Below are the code and all the weights of a small trained network. Each question names an input and a class and asks about switching units off, where a switched-off unit gives its printed mean instead of its output.

import numpy as np


def w(rows, s, z=0):
    codes = np.array(rows[::2]) - 128.0
    scale = np.full(codes.shape[1], s)
    scale[-1] = z or s
    return codes * scale


def norm(h):
    return h / np.sqrt((h * h).mean(-1, keepdims=True) + 1e-5)


def f(y):
    return np.maximum(y, 0)


def log_softmax(a):
    a = a - a.max(-1, keepdims=True)
    return a - np.log(np.exp(a).sum(-1, keepdims=True))


def net(x, mask):
    res = np.array(x, float).reshape(1, 8) / 4 @ E
    u = 0
    for l in range(2):
        y = f(norm(res) @ A[l][:, :-1].T + A[l][:, -1])
        res = res + np.where(mask[u : u + 15], y, B[l][:, -1]) @ B[l][:, :-1]
        u += 15
    return log_softmax(norm(res)[-1] @ U[:, :-1].T + U[:, -1])


A, B = {}, {}
E = w([
[201,255,89,200,73],'x0',
[129,130,133,126,119],'x1',
[129,127,129,124,122],'x2',
[127,128,127,129,132],'x3',
[16,135,159,209,63],'x4',
[104,120,36,80,67],'x5',
[211,11,96,198,112],'x6',
[130,133,128,129,125],'x7',
],0.00081)
A[0] = w([
[152,121,135,60,200,114],'0.n0',
[141,159,240,156,157,24],'0.n1',
[104,124,55,92,13,57],'0.n2',
[136,198,129,60,203,96],'0.n3',
[78,50,92,10,56,94],'0.n4',
[72,125,117,183,117,6],'0.n5',
[29,202,189,122,103,97],'0.n6',
[192,176,110,154,77,44],'0.n7',
[189,83,241,216,168,83],'0.n8',
[134,184,252,114,160,129],'0.n9',
[47,126,145,149,112,57],'0.n10',
[73,118,128,185,112,11],'0.n11',
[117,211,147,126,87,121],'0.n12',
[149,124,189,213,183,23],'0.n13',
[105,234,177,117,96,150],'0.n14',
],0.0027,0.0016)
B[0] = w([
[141,131,175,114,78,213],'0.n0',
[60,131,28,52,122,175],'0.n1',
[14,163,25,84,131,186],'0.n2',
[149,85,147,129,38,214],'0.n3',
[104,226,141,204,176,225],'0.n4',
[84,27,185,151,7,143],'0.n5',
[182,51,112,117,70,244],'0.n6',
[148,170,134,223,177,176],'0.n7',
[51,155,33,79,94,241],'0.n8',
[55,149,23,92,112,240],'0.n9',
[114,62,137,149,75,173],'0.n10',
[79,56,207,146,2,147],'0.n11',
[146,98,102,204,165,206],'0.n12',
[78,142,53,73,86,173],'0.n13',
[145,73,100,201,144,250],'0.n14',
],0.0033,0.0015)
A[1] = w([
[118,122,192,160,69,19],'1.n0',
[55,152,145,198,66,188],'1.n1',
[47,40,134,34,83,201],'1.n2',
[173,101,231,214,74,102],'1.n3',
[56,66,183,102,158,65],'1.n4',
[214,145,148,41,167,69],'1.n5',
[196,207,82,82,138,116],'1.n6',
[207,147,164,57,85,75],'1.n7',
[79,110,54,52,129,123],'1.n8',
[100,114,171,112,84,63],'1.n9',
[217,153,145,51,133,25],'1.n10',
[191,57,68,105,27,210],'1.n11',
[100,89,66,135,1,253],'1.n12',
[73,91,239,133,234,23],'1.n13',
[64,106,199,123,212,32],'1.n14',
],0.0028,0.0014)
B[1] = w([
[74,46,144,78,81,132],'1.n0',
[175,101,135,57,116,192],'1.n1',
[192,156,98,204,112,212],'1.n2',
[25,130,38,51,61,138],'1.n3',
[192,182,77,192,89,148],'1.n4',
[25,48,146,127,30,141],'1.n5',
[23,52,143,120,71,154],'1.n6',
[102,35,227,146,50,141],'1.n7',
[93,178,119,122,195,184],'1.n8',
[143,75,150,112,81,137],'1.n9',
[45,5,171,123,5,138],'1.n10',
[115,138,231,121,168,211],'1.n11',
[159,134,182,77,187,254],'1.n12',
[215,192,34,246,58,137],'1.n13',
[228,171,75,220,94,136],'1.n14',
],0.0034,0.0044)
U = w([
[41,5,231,58,2,167],'0',
[34,230,39,9,237,254],'1',
[239,237,19,233,79,38],'2',
[185,120,229,26,228,88],'3',
],0.0039,0.00084)

Each question gives the input, the list of numbers given to net, and the class t.
The units are the neurons (one row each of A and B). Each row of codes is followed by its name. A weight is (code - 128) times the scale printed after its matrix; where a second scale follows, it is the last column's (A, B and U).
mask holds one flag per neuron, layer by layer. A switched-off neuron (its flag False) gives its mean, the last column of its row in B, instead of its output. The means were averaged over made-up inputs and are rounded, as every weight is.
A unit's drop is (log p(t) with every unit on - log p(t) with that unit switched off) / (log p(t) with every unit on - log p(t) with every unit switched off).
The circuit of an input: a set's keep is (log p(t) with only the set's units on - log p(t) with every unit switched off) / (log p(t) with every unit on - log p(t) with every unit switched off). Starting from the 12 units with the biggest drops (on a tie, the unit counted first), units are removed one at a time, each time the one whose removal leaves the highest keep (on an exact tie, the one counted first), for as long as the keep stays at least 0.8.
units of the circuit, in order: the units of the circuit, biggest drop first
unit that matters most: the unit with the biggest drop
k most important neurons: the k neurons with the biggest drops, biggest first
top k neurons in layer l: the k neurons of layer l with the biggest drops, biggest first
drop of u: that unit's drop, to one decimal
input [6,-7,-6,7,-2,6,-8,0], class 3: unit that matters most	0.n3
input [1,-7,-7,-8,-5,-6,5,-3], class 1: units of the circuit, in order	[0.n8, 0.n13, 1.n8]
input [-4,-5,3,-4,-7,-7,2,-5], class 0: units of the circuit, in order	[0.n14, 1.n5, 1.n12]
input [0,4,1,5,2,0,-3,2], class 3: top 2 neurons in layer 1	[1.n12, 1.n11]
input [-5,-7,7,6,4,-2,-3,-8], class 2: top 2 neurons in layer 1	[1.n2, 1.n4]
input [-5,0,1,-5,5,8,6,-8], class 1: top 2 neurons in layer 0	[0.n2, 0.n4]
input [-8,-2,8,-2,6,6,-8,2], class 2: 2 most important neurons	[0.n4, 1.n2]
input [-1,-6,-7,-7,-2,6,-7,1], class 3: 2 most important neurons	[0.n3, 0.n6]
input [8,3,-3,7,-8,1,-7,-2], class 0: 4 most important neurons	[1.n6, 0.n4, 0.n3, 1.n2]
input [4,3,4,-5,6,-5,-8,-8], class 3: top 2 neurons in layer 0	[0.n6, 0.n9]
input [-3,5,0,-2,3,5,-2,8], class 1: top 2 neurons in layer 0	[0.n2, 0.n4]
input [-1,6,3,-6,6,-4,7,-2], class 3: 3 most important neurons	[1.n12, 0.n8, 0.n13]
input [5,-5,8,-1,-6,8,2,-6], class 1: top 3 neurons in layer 1	[1.n6, 1.n2, 1.n1]
input [-5,-5,4,1,7,8,4,6], class 1: top 2 neurons in layer 0	[0.n2, 0.n4]
input [0,-3,2,8,7,-8,3,-6], class 1: unit that matters most	0.n8
input [5,-3,-3,-1,8,-4,-8,2], class 0: 2 most important neurons	[0.n6, 0.n14]
input [5,-7,-6,6,-1,6,4,-7], class 1: top 2 neurons in layer 1	[1.n2, 1.n6]
input [1,-7,-1,-3,-7,7,3,-2], class 0: top 3 neurons in layer 0	[0.n9, 0.n8, 0.n14]
input [-3,-4,5,-8,-6,5,-3,4], class 0: 4 most important neurons	[0.n9, 0.n8, 0.n0, 0.n3]
input [-8,-4,-4,-6,-7,6,-8,5], class 2: top 3 neurons in layer 0	[0.n4, 0.n6, 0.n8]
input [-2,3,4,8,3,3,7,8], class 3: top neuron in layer 0	[0.n9]
input [-8,3,-7,0,0,1,7,-3], class 2: drop of 0.n1	0.0
input [7,1,-1,1,6,-7,3,2], class 1: drop of 0.n0	0.2
input [-3,-3,4,6,0,5,5,-5], class 1: top 2 neurons in layer 1	[1.n2, 1.n11]
input [-1,-1,-5,1,2,-1,-6,3], class 3: drop of 0.n9	0.3
